[128 = 0]

[128 150 171 101 139 137 146  43 110 107 151 139 164  92 170 121  12 110
 112 105  78 149 138 137  92 126 125 147  62 183 100]	R/Dep
[124 174 175  96 125 131 137  55 137 109 154 150 156  78 193 128  33 106
 123 128  71 126 129 151  92 147 130 137  82 165 124]	Z/Kugez
[125 152 114 145 130 134 126  57 125 107 128 152 152  92 176 133  63 128
 146 135 128 142 141 172  57 129 135 131 135 146 114]	N/besor
[133 160 160 126 152 118 125  88 138 141 146 138 145  92 148 120  40 126
 135 122  89 133 148 114 106 126 122 123  92 167 112]	Z/refez
[122 125 140  98 145 145 129  66 136 119 143 137 152 103 170 126  49 115
 141 121 108 134 113 148 103 129 119 125  94 125 115]	Z/Kugez
[137 147 144 125 136 105 134  59 112 120 146 124 152 128 132 116  38 116
 122 123  82 157 126 129 100 119 133 151 101 157 111]	R/Zof
[121 135 163 106 148 148 116  68  95 123 141 134 136  45 130 110  43 112
 103 122  94 130 155 102 119 120 119 149 103 158 119]	R/pofo
[142 157 162 129 129 129 126  92 143 128 139 139 140  86 167 122  63 123
 126 151  88 129 134 139  98 138 130 159  96 171  87]	Z/refez
[143 133 159  96 130 135 143  52 131 121 139 148 163 107 132 124  20 107
 123 136  92 177 126 140  99 123 123 116  81 178 117]	R/Dep
[116 120 159  87 131 129 115  53 131 111 145 134 145  82 152 119  40 121
  99 117 111 143 146 124 123 126 130 135  80 155 111]	Z/teti
[131 137 126 118 155 128 139  89  95  99 148 128 160 115 158 115  46 110
 121 135  94 154 117 204  73 124 134 159  70 162 124]	W/poro
[141 148 152 108 130 110 108  54  97 107  99 138 167  93 110 133  21 131
 127 124  91 156 151 124  98 137 129 159 125 142 120]	R/Dep
[118 135 171 114 126 130 131  67 151 137 161 135 142  59 155 131  32 103
 112 115  78 133 129 101 105 117 127 139 115 179 120]	Z/refez
[117 153 142 118 124 107 109  48 147 110 135 146 144 118 163 154  52 123
 122 123 108 139 131 135  88 126 129 137  99 186 123]	Z/Kugez
[115 151 145 131 120 126 125  86 130 111 155 151 141  71 175 132  59 162
 117 133 124 112 144 112  80 131 132 143 111 151 110]	N/Fuz
[133 153 108 121 128  56 141  99  77 108 131 147 161 143 170 115  31 104
 139 127  97 177 109 210  66 119 145 131  79 188 118]	W/poro
[120 156 131 110 147 146 144 140 128 112 137 128 121 138 171 126  93 120
 121 137  97 144 142 204  87 129 109 138  70 157 128]	W/poro

[133 129 127 161 116 129 131 113 128 115 122 165 139 132 129  85 130 150
 133 122 112 126 144 132 145 104 121 131 100 141 138]	libu/(78)
[134 131 107 165 139 111 144 110 141 117 131 175 131 136 115 106 125 137
 129 151 120 124 140 117 146 120 111 159  94 137 151]	libu/(78)
[155 163 167 188 132  78 144 145 123  99 161 174 133 139  94 115 149 163
 107 118  91 138 126 121 132 142 129 170  58 147 136]	Papan/(72)
[166 140 157 153 134  99 146 139 128 124 139 156 129 134 106 119 147 150
 114  99 113 131 131 129 126 124 121 150  95 145 147]	Papan/(72)
[135 137 104 169 131 126 139 125 138 114 131 165 144 148 123 102 121 135
 118 114 103 140 129 118 133 129 102 165  80 143 141]	libu/(71)
[152 139 164 147 129  86 141 138 130 111 135 160 129 130  91 119 180 156
 113 109 121 134 136 129 123 131 120 159  86 136 135]	Papan/(72)
[164 138 144 141 127  91 145 107 131 116 134 147 133 132  91 111 139 147
 124 125 113 131 136 136 147 136 135 134  83 137 142]	Papan/(79)
[157 141 168 156 128  89 127 140 113 114 135 154 128 131  89 124 150 158
 118 119 101 130 133 140 111 142 128 142  86 131 140]	Papan/(72)
[137 134  96 155 129 151 157 147 144 117 116 142 133 126 132 115 113 126
 125 111 138 138 128 138 132 119 103 155 109 139 138]	libu/(71)
[130 138 118 161 140 135 141 133 145 100 128 165 127 131 128 109 129 125
 136 112 110 126 126 129 142  77 105 164  98 146 141]	libu/(71)
[158 134 166 154 138  83 142 138 135 101 140 161 123 134  94 100 157 159
 108 121 114 129 139 126 124 141 121 161  78 134 138]	Papan/(72)
[117 122 119 152 120 133 136 123 128 111 125 157 122 148 130  99 124 137
 133 120 119 126 126 117 155 137 127 135 103 130 129]	libu/(78)
[133 132  84 172 138 123 162 103 122 114 139 183 127 134 120 107 122 139
 119 129 104 138 123 113 139 116  98 177  87 150 141]	libu/(71)
[133 137 104 180 134 114 142 116 138 109 130 182 128 130 113 105 130 137
 133 107 119 119 122 117 135 125 102 165  84 138 132]	libu/(71)
[121 127 106 152 136 129 137 117 141 113 123 165 130 142 139 101 131 131
 131 123 122 125 125 130 143 132 109 147 108 132 136]	libu/(78)
[123 138  98 163 135 128 140 112 144 113 127 170 129 138 147 105 121 130
 120 114 109 126 119 125 132 122 120 141 141 140 130]	libu/(78)
[137 137 109 163 135 101 142 119 114  98 129 186 122 146 123  94 134 133
 132 105 108 138 122 120 143 125 109 139  93 141 134]	libu/(78)
[148 137 178 144 138  84 145 129 129 112 116 158 144 126 105 125 146 150
 117 133  62 137 134 131 129 135 118 161  83 145 146]	Papan/(72)
[130 129  92 154 135 120 148  99 138 125 131 171 174 131 121  90 125 133
 136 110 123 137 126 135 141 126 126 170  98 125 134]	libu/(78)
[144 134 164 143 125 108 134 132 132 112 130 153 135 130 108 126 145 152
 128 131 116 136 139 123 124 137 133 140  96 141 138]	Papan/(72)
[128 128  94 171 136 121 151 105 137 123 128 158 136 150 128 112 124 136
 129 135 119 128 116 126 141 111 107 165  85 140 143]	libu/(78)
[124 126 104 146 122 141 128 125 138 124 121 145 113 137 145  97 121 120
 156 108 121 139 126 130 134 122 103 132 135 131 130]	libu/(78)
[139  82 106 177 139 129 145 116 144 114 129 187 139 144 125  96 120 152
 107 113 124 146 123 124 134 116  95 174  95 145 138]	libu/(71)
[137 142  98 189 127 101 147 106 150 115 140 178 129 137 113  95 123 140
 114 109 110 144 126 120 137 121 107 170  73 143 144]	libu/(78)
[140 135 171 141 127 117 131 144 118 117 130 138 136 124 109 118 143 143
 123 122 117 123 127 143 128 144 132 132 101 135 140]	Papan/(72)
[118 125 128 136 122 158 119 136 130  99 112 134 134 132 136 101 117 123
 155 107 107 116 126 146 138 126 119 109 121 133 123]	libu/(71)
[124 131 116 152 133 159 140 124 138 112 116 144 128 135 133 104 129 134
 154 105 111 122 124 137 126 123 100 145 103 135 137]	libu/(71)
[129 127 109 177 138 115 151 126 129  99 121 177 142 140 112  87 125 137
 131 117 110 130 128 128 136 134 108 155  83 149 141]	libu/(71)
[129 134  90 180 137 134 142 116 140 136 124 163 136 151 130 103 122 134
 124 115 112 132 134 124 138 137 108 163  87 144 137]	libu/(71)
[154 142 112 180 143 121 154 113 139 109 127 173 125 135 130 103 123 140
 133 120 106 134 122 123 135 100  93 165  94 146 129]	libu/(71)
[140 138 158 158 132 111 149 125  98 120 137 146 135 140  89 133 146 147
 125 143 118 134 134 133 119 136 127 167  81 138 129]	Papan/(79)
[154 135 179 140 123  80 143 137 159 116 148 142 128 124  95 129 157 164
 123 130 117 139 138 136 119 144 135 152  88 140 134]	Papan/(72)
[128 134 102 160 125 137 130 108 152 110 137 168 133 146 127 102 127 132
 129 119 114 137 148 133 122 126 102 164  91 146 128]	libu/(71)
[153 140 145 148 127  81 148 135 123 113 149 160 122 128 109 121 143 158
 113 111 131 133 120 134 122 139 118 169  85 150 137]	Papan/(72)
[113 121 119 129 112 167 124 124 134 111 103 121 127 139 144  95 146 119
 137 110 116 119 140 149 131 123 133 116 128 131 125]	libu/(71)
[132 133 102 162 136 124 145 108 131 110 129 167 125 134 123 112 129 128
 136 149 124 122 127 115 134 130 109 161  98 132 142]	libu/(78)
[142 135 159 127 134  92 146 122 132  96 117 139 122 131 107 122 147 143
 123 134 111 162 143 141 154 141 133 147  98 130 147]	Papan/(72)
[133 137 153 154 141  88 149 118 130 125 131 145 120 141 109 119 144 147
 120 129 120 132 135 139 130 131 123 157  97 139 137]	Papan/(79)
[141 109 177 143 120 103 129 136 125 103 128 136 141 134 107 124 152 141
 127 124 109 118 102 135 138 140 143 118  96 128 136]	Papan/(72)
[136 138  98 166 143 107 174 102 158 121 137 173 137 137 119 109 131 141
 112 112 119 143 128 116 135 126  85 192  83 148 143]	libu/(71)
[129 140 103 165 126 138 144 119 135 106 127 158 133 186 120 100 126 127
 113 109 110 132 128 124 132 124 103 153  95 146 136]	libu/(71)
[136 135  95 163 134 130 154 115 144 120 143 169 130 134 121  92 123 138
 130 100 112 142 123 131 126 132 107 176  98 148 132]	libu/(71)
[135 132  99 151 132 120 138 108 138 118 129 161 125 131 102  97 121 135
 143 116 115 135 128 124 137 115 103 143 107 143 139]	libu/(78)
[149 140 180 163 125 114 136 145 123  99 139 166 125 128  83 127 148 154
 120 144 106 133 139 128 118 142 125 144  72 137 139]	Papan/(72)

[119 109 200 137 157 107 177 153 125 147 136 144 112 160  58 133 146 122
 122  73  87 100 192 179 108 230 136 143 107 127 146]	[18]/Q
[121  96 127 112 156  95 146 137 130 148 144 130 109 145 112 132 146 118
 143 135 115 120 133 140 118 117 119 139 110 139 126]	[13]/X
[115 113 165 115 133 156 121 140 120 109 140 117 116 134 127 125 130 138
 119 116 126 137 139 125 156 127 156 120 127 147 129]	[17]/C
[114  90 171 132 147 112 127 153 136 158 158 136 109 149 102 142 146 117
 130 111 116 122 135 136 116 125 154 147  92 125 112]	[13]/X
[114 152 165 118 124 163 144 152 136 129 152 121 135 133 123 134 137 119
 118 107 115 121 148 117 134 142 112 121  99 122 139]	[18]/S
[112 133 147 136 136 143 185 127 148 133 131 126 130 144 111 134 144 135
 162 113  99 105 133 128 132  95 142 117 126 123 125]	[19]/Y
[119 147 165 128 139 136 150 137 137 119 133 131 117 136 102 128 125 121
 113  92 124 122 152 132 138 157 117 151 120 124 137]	[18]/S
[129 127 141 116 138 123 173 116 150 148 124 127 130 145 104 130 143 128
 138 113  98 134 134 172 131 112 123 128 126 133 131]	[19]/Y
[141  98 122 107 126 130 109 128 112 199 124 129 123 115 128 122 114 125
 120 138 119 135 144 117 154 130 143 112 152 135 130]	[17]/F
[123 112 138 112 145 112 144 145 120 154 145 136 116 145 128 125 141 130
 141 116 193 126 142 137 120 125 111 131 110 148 110]	[13]/X
[115  98 137 132 153 103 140 124 113 149 136 131 122 141 113 133 149 119
 126 140 112 122 130 130  90 110 146 128 112 113 129]	[13]/B
[121 102 150 128 153 151 128 144 123 109 140 125 113 150 106 125 130 118
 110 113 108 131 138 154 161 134 119 132 129 138 125]	[17]/F
[133 165 132 127 108 156 168 114 139 138 124 112 130 136 152 114 120 119
 145 106 110 124 107 120 131 104 112 118 121 124 209]	[19]/J
[126 143 161 136 130 122 137 140 126 128 132 130 120 132 102 130 130 134
 117 106 121 132 156 120 151 158 124 127 129 122 141]	[18]/Q
[122 165 125 112 117 155 155 108 138 109 119 112 126 123 149 136 132 115
 128 123 117 130 110 119 152 103  84 113 123 125 124]	[19]/J
[125 118 117 124 114 165 121 137  98 108 137 118 137 120 122 126 118 124
 119 119 141 123 137 118 159 146 138 116 141 139 123]	[17]/C
[121 140 156 127 148 113 166 155 132 123 136 149 142 139  91 122 131 134
 125 109 116 119 175 128 159 171 111 129 124 114 125]	[18]/Q
[123 103 147 117 149 113 191 103 132 135 140 125 119 157 113 115 144 124
 138 136  64 101 130 156 130 120 108 130 119 125 134]	[19]/Y
[124  98 165 128 150  91 144 143 128 147 139 148 126 141 116 135 147 129
 131 119 115 121 140 136 111 122 130 137 106 116 126]	[13]/B
[126 141 143 139 135 117 166  83  89 155 137 135 123 145 124 122 133 114
 139 117 118 110 132 155 133 115  90 126 111  82 140]	[19]/J
[117 115 150 125 142 117 181 127 128 137 148 133 100 161  78 126 121 122
 144  96  74 106 171 172 144 124 128 135 124 136 148]	[19]/Y
[129 146 153 125 139 124 142 139 122 114 126 134 120 126 115 136 117 123
 123 108 112  96 147 126 154 163  95 145 114 119 132]	[18]/Q
[120 100 129 111 163  97 135 136 123  87 132 136 111 146 108 125 136 134
 125 135 112 121 105 143 114 122 131 140 117 124 126]	[13]/X
[113 130 150 145 144 130 167 154 138 156 142 148 120 139  91 131 131 158
 115  79 109 116 169 151 131 138 129 143  88 127 100]	[18]/S
[114 114 159 133 150 124 157 153 126 159 154 120 118 153 107 122 149 124
 132 107  83 115 152 144 122  99 133 119 102 133 101]	[13]/X
[127 135 138 114 144 139 149 135 138 128 138 131 105 149 127 116 124 129
 138 130  97 121 123 101  99 115 128 129 110 124 129]	[13]/B
[119  92 150 126 132 125 128 159 112 151 155 122 118 140 104 131 127 121
 127  95 111 122 158 168 170 132 145 127 104 152 195]	[17]/F
